Moves between nodes:
from | o s a j f
fb | md pn pb tz gs
fc | fh qm qc hp pn
rr | jj ml ng mh gh
rt | gj pg zr gf ml
fr | fb cd pg zr qd
lh | gh lt fh mb nb
dj | rd gs gm gd qm
lt | lq mb cc lh gg
cj | hp cr dc qq fr
fh | cr cc lh hs rc
ml | gm mh ph rr lq
qd | gs ng mh ph cj
qc | lh hg fc bz tn
qq | qm cj lq cr zr
bz | mb qc hp hg pb
cc | qq hs lt fh nj
md | fr rc hf nj th
mb | dc lh hs lt hf
cr | fc qq gh cj cd
qs | rr sn cf sq lh
th | qd cf sq rd hs
gj | gg pb tz tn gm
sn | ml sq rd qs lt
qm | cc hp hg fc tz
pb | hf tn fb gj hz
lq | hg dc qq gh rt
hp | hs fc bz qm fb
tn | nb gj pn pb jj
gh | qc lq cr dc gf
nj | zr md gg rc rd
jj | qs gm gd hz qc
sq | mh qs th sn mb
gm | sn hz dj jj hg
hf | pg nb md gg sq
cf | ng rd qs th fh
rd | ph th sn cf cc
tz | nj fb gj pn dj
hg | lt bz qm qc gj
ng | gd ph rr qd cr
dc | bz gh cj lq pg
gf | tn rt cd pg rr
gd | cf dj jj gs fc
gs | th gd hz dj hp
cd | pn zr gf fr ng
gg | rt hf nj nb sn
hs | cj fh mb cc md
zr | tz fr rt cd ph
pn | rc tz tn fb gd
rc | cd nj nb md cf
ph | dj qd ml ng qq
nb | gf gg rc hf qs
hz | sq jj gs gm bz
pg | pb gf fr rt mh
mh | hz rr qd ml dc

The rows follow the links: the fewer symbols apart two nodes are, the more alike their rows tend to be.

Each row is also shifted at random along 4 hidden directions that mean nothing.

Some nodes, each with a row of numbers:
nj -> [-6, 5, -1, 13, 5, 14, 6, -17, -17, -10, 4, -14, 0, 30, -12, -8, 15, 6, 15, -17, 1, -2, 13, 10, 9, -10, -5, -1, 3, -12, 17, -11, -6, 7, 17, -5, -1, 14, -10, 6, 19, -8, 13, 12]
dc -> [-28, -13, 11, -12, 2, -5, 1, 12, 5, -5, 6, -10, 21, -3, 9, 3, 7, 13, 5, 11, -14, -4, 6, 19, -9, 3, -2, -10, 7, -3, 3, 5, -8, -16, -9, 6, 13, -8, -3, -1, -8, -6, -9, -8]
hz -> [-23, -29, -8, -5, -2, -3, 5, 2, 23, -7, 14, 7, 8, 1, 10, 18, -6, 13, -2, 10, 5, -5, -3, -4, -20, 3, 20, -15, 16, 1, -13, -11, 11, -22, -12, 4, 17, 1, 19, 11, -14, 2, 8, 19]
hg -> [-10, -7, 12, -4, -14, 0, -2, -7, -4, 3, 7, -16, -4, 16, 5, -1, 4, -4, 25, 17, 0, -30, 30, 1, -7, -1, 11, -7, 5, -1, -9, 12, 3, -20, -6, 7, 23, -13, 6, 11, -15, 4, 14, -7]
nb -> [-29, -4, -6, 6, 14, 1, -4, -5, -3, -7, -8, 1, -14, 21, -4, 22, -13, 18, 3, -13, -7, -5, 21, 10, 14, 5, -21, 12, -6, -6, 26, 10, -11, -10, 4, -14, -10, -10, -10, 10, -17, 7, 0, 17]
lh -> [-13, 5, -13, -7, 18, -5, 7, -3, 0, 13, 13, 2, -10, 10, 8, 3, -7, -2, 14, 11, -3, -9, 4, -10, 5, 6, 5, -3, 4, -4, -9, 15, 13, -6, -13, -6, -9, -18, -3, -8, -12, 17, 11, 3]
cd -> [30, 27, 0, 0, -8, -3, 5, 2, -6, 15, -2, 31, -15, -10, -12, 4, 4, -27, -1, -1, -9, 12, -10, 6, 20, -9, -17, 22, -24, -3, 4, -7, 0, 22, 12, 1, -14, 6, -4, -25, 4, -6, -23, -15]
tz -> [-19, 5, -7, 16, -11, 11, -15, -17, -20, -1, 1, -5, -6, 12, -19, 8, 5, -18, 1, -23, -6, 3, 1, 19, -7, -16, -9, 14, -13, 13, 17, -19, -4, 4, 33, 8, 3, 22, 12, 8, 3, -11, 4, 6]
qc -> [-9, 12, -5, -13, -3, 10, -32, -2, 5, 9, -10, -1, -19, 6, -14, 16, 3, -9, 1, 7, -3, -17, 13, 19, -2, -25, -31, 0, -6, 11, 15, 23, -10, -6, 7, 7, 2, -20, -12, 12, -37, 13, 5, -19]
qd -> [9, -14, 14, -3, 6, -24, 21, 9, 4, -10, 24, 17, 16, 7, 19, -17, 8, -2, 33, 26, 6, -7, 5, -5, 11, 11, 20, -14, 4, -17, -22, -24, 16, 2, -2, 10, 19, 2, 1, -22, 0, -13, -13, 4]
jj -> [-30, -19, -8, -4, 1, -3, 3, 8, 16, -19, -6, 9, -10, -4, 12, 14, -4, 20, -27, 7, 12, -8, 2, -22, -5, 0, 9, 2, 12, 10, -4, -3, 16, -15, -16, 2, -4, 4, 21, 23, -21, 11, 17, 16]
lq -> [-20, 27, 12, -4, -1, -4, 14, 3, -12, 19, 6, -9, 1, -29, 6, 6, -3, -33, 14, 10, -7, -8, -1, -15, -5, 14, 20, -5, -16, 2, -24, 18, 8, 10, -15, -6, 1, -6, -1, -15, 7, 4, -1, -31]
ml -> [1, -1, 26, -1, 1, -20, 4, 9, 11, 8, 3, -11, 6, 1, 9, -10, -5, -7, 19, 14, 1, -17, 21, -13, 14, 7, 16, -8, -4, -10, -12, 13, 0, 7, -20, 2, 8, 7, 8, 1, -2, -7, 6, -2]
sq -> [-12, -13, -11, -10, 3, -12, 9, -6, 21, 13, 3, 7, 2, -2, -11, 17, -28, -24, 7, -6, -4, 11, -19, 4, -11, 14, 19, -21, 1, 1, -18, 12, 6, 13, -7, -13, 1, -6, 5, -18, 10, 3, -1, -1]
cf -> [-12, -2, -17, -5, 10, -6, 14, 7, 2, -9, 2, 21, -12, 19, -21, -8, 7, -15, 20, -3, 19, 6, -2, 2, 13, -13, -11, -8, 2, -6, -2, -3, 9, -4, 9, 3, -6, 5, -17, -12, -2, -2, 8, 17]
gj -> [8, 2, 9, 4, -10, 6, -12, -16, 5, 7, -4, -14, -9, -5, -1, 23, -11, -7, 0, -15, -13, -15, 14, 9, -8, -2, 2, 11, -8, 7, 3, 0, -8, -3, 7, -9, 16, 4, 10, 8, -2, 5, -1, 0]
qq -> [-40, 21, 7, 9, -4, 17, -10, -4, -19, -20, -9, -26, 13, -6, -9, -24, 7, 7, -12, -8, -3, 4, 1, 2, -10, -8, -23, -7, 0, 3, 18, -4, -9, 10, 24, 14, 2, 12, -18, 21, -1, -18, 3, -2]
rd -> [29, -8, 7, 16, 16, -3, 10, 8, 6, -27, -6, -14, -5, 11, 13, -33, 5, 20, -10, -3, 17, -6, 5, -9, -1, -6, 4, -3, 14, -19, 2, -1, -4, -3, -12, 3, -12, 18, -4, 8, 19, -2, 20, 33]

From each start, follow one symbol. Which node do you reach?
Answers are names.
start [-1, -23, 20, -16, 11, -9, -20, 6, 32, -35, -27, -12, -1, 13, 15, 1, 9, 40, -14, 1, 12, -18, 33, 3, 23, -14, -30, -3, 1, -14, 36, 8, -14, -4, -7, 5, 2, 12, -11, 36, -42, -1, 14, 29]
s: ml
start [24, -16, 7, -6, -4, 6, -17, -7, 5, 3, 6, -14, 11, -7, 22, 5, -10, 9, -12, 15, -6, 1, -4, 1, -13, 5, 8, -4, 11, 12, -10, 11, -10, -18, -17, 1, 8, -20, 3, 7, -18, 15, -6, -12]
o: mb
start [54, -1, -7, 3, -19, -2, -14, -13, -5, 20, 12, 24, 7, -8, -2, 8, 0, -28, 0, -12, -12, 19, -24, 6, -5, -9, 7, 14, -9, 15, -7, -8, 10, 8, 8, -6, -4, 6, 14, -26, 12, 1, -28, -16]
s: pn
start [24, -9, -18, -10, 10, 4, -12, -6, 0, -13, -5, 13, 12, -1, -10, -5, -11, 0, -21, -10, 10, 20, -33, 2, 1, -6, 4, -7, 11, -5, 3, 15, -4, 16, 5, -6, -15, 9, -13, -9, 17, -12, 1, 2]
j: rd
start [-12, -17, -11, -5, -6, -6, -7, -3, 1, -3, 17, 19, 7, 20, -24, 5, -5, -21, 35, -3, 10, 6, -4, 19, -14, -21, -2, -27, 11, 7, -5, -13, 3, -6, 19, 4, 19, 13, 7, -6, -14, -27, 4, 1]
a: hz
start [35, 12, -5, -10, -13, 7, -16, -6, -4, 6, 6, 3, 8, -12, -13, -7, 3, -14, -8, 0, -4, 25, -23, 14, -22, -10, -14, -3, 7, 14, 2, 6, -9, -4, 9, 6, -7, 2, -10, 8, -7, -3, -14, -27]
j: qm
start [-18, -5, 17, 10, 2, 10, -10, -5, 4, -19, -26, -29, 8, -27, 11, 11, -1, 32, -42, -14, -17, -10, 7, -4, -2, 11, -5, 10, -16, 2, 24, 0, -22, 14, -8, -9, -6, 16, 10, 28, 12, -6, -1, 9]
o: gj
start [14, -14, -6, -3, 23, -10, 13, 11, 27, -9, -8, -2, -11, 9, 17, -4, -4, 21, -9, 8, 15, -10, 5, -22, 15, 15, 16, 3, 5, -11, -13, 6, 13, -4, -34, -15, -5, -7, -5, 4, -8, 20, 11, 20]
j: sq
start [-33, 0, 9, 4, -6, 5, -15, 2, 13, 2, 3, -9, -10, 15, -14, 9, -13, -23, 22, -5, 13, -15, 25, 11, -3, -12, 3, -14, -3, -4, 1, -2, 4, 0, 4, 2, 19, 16, 21, 15, -20, -4, 24, 9]
j: jj
start [29, -1, -3, -6, 0, 10, -4, -3, -16, 3, 0, 2, 13, -8, -11, -10, -1, -7, -9, 0, -5, 21, -24, 3, -5, -1, -7, -11, 11, 6, 2, 7, 0, 0, 4, -1, -7, -8, -20, -15, 11, -2, -7, -6]
o: cj
start [-21, -6, 1, 7, 16, -2, 6, -1, 2, -5, -8, -12, -5, 18, -5, 2, -12, 10, 7, -5, 10, -18, 17, -7, -1, 9, 7, -16, 10, -18, -5, 15, -6, 1, -13, -5, 1, 7, -8, 9, 5, -6, 23, 24]
j: qs
start [1, 7, 23, 9, -3, -5, 8, 3, -18, 2, 6, -7, 5, 14, 0, -23, 23, -8, 29, 2, 3, -13, 33, 15, 24, -3, -9, 5, -14, -15, 12, -17, 1, 1, 12, 7, 20, 3, 0, -15, 0, -13, -5, 4]
f: ph
start [-1, 3, -8, 7, -9, 11, -14, -10, -8, -7, -4, 8, -21, 12, -15, 15, 1, 2, -8, -18, -1, 14, 9, 10, 1, -21, -31, 17, -14, 15, 24, -18, -1, -2, 30, 6, -11, 4, 1, 18, -12, -8, -6, -2]
j: fb
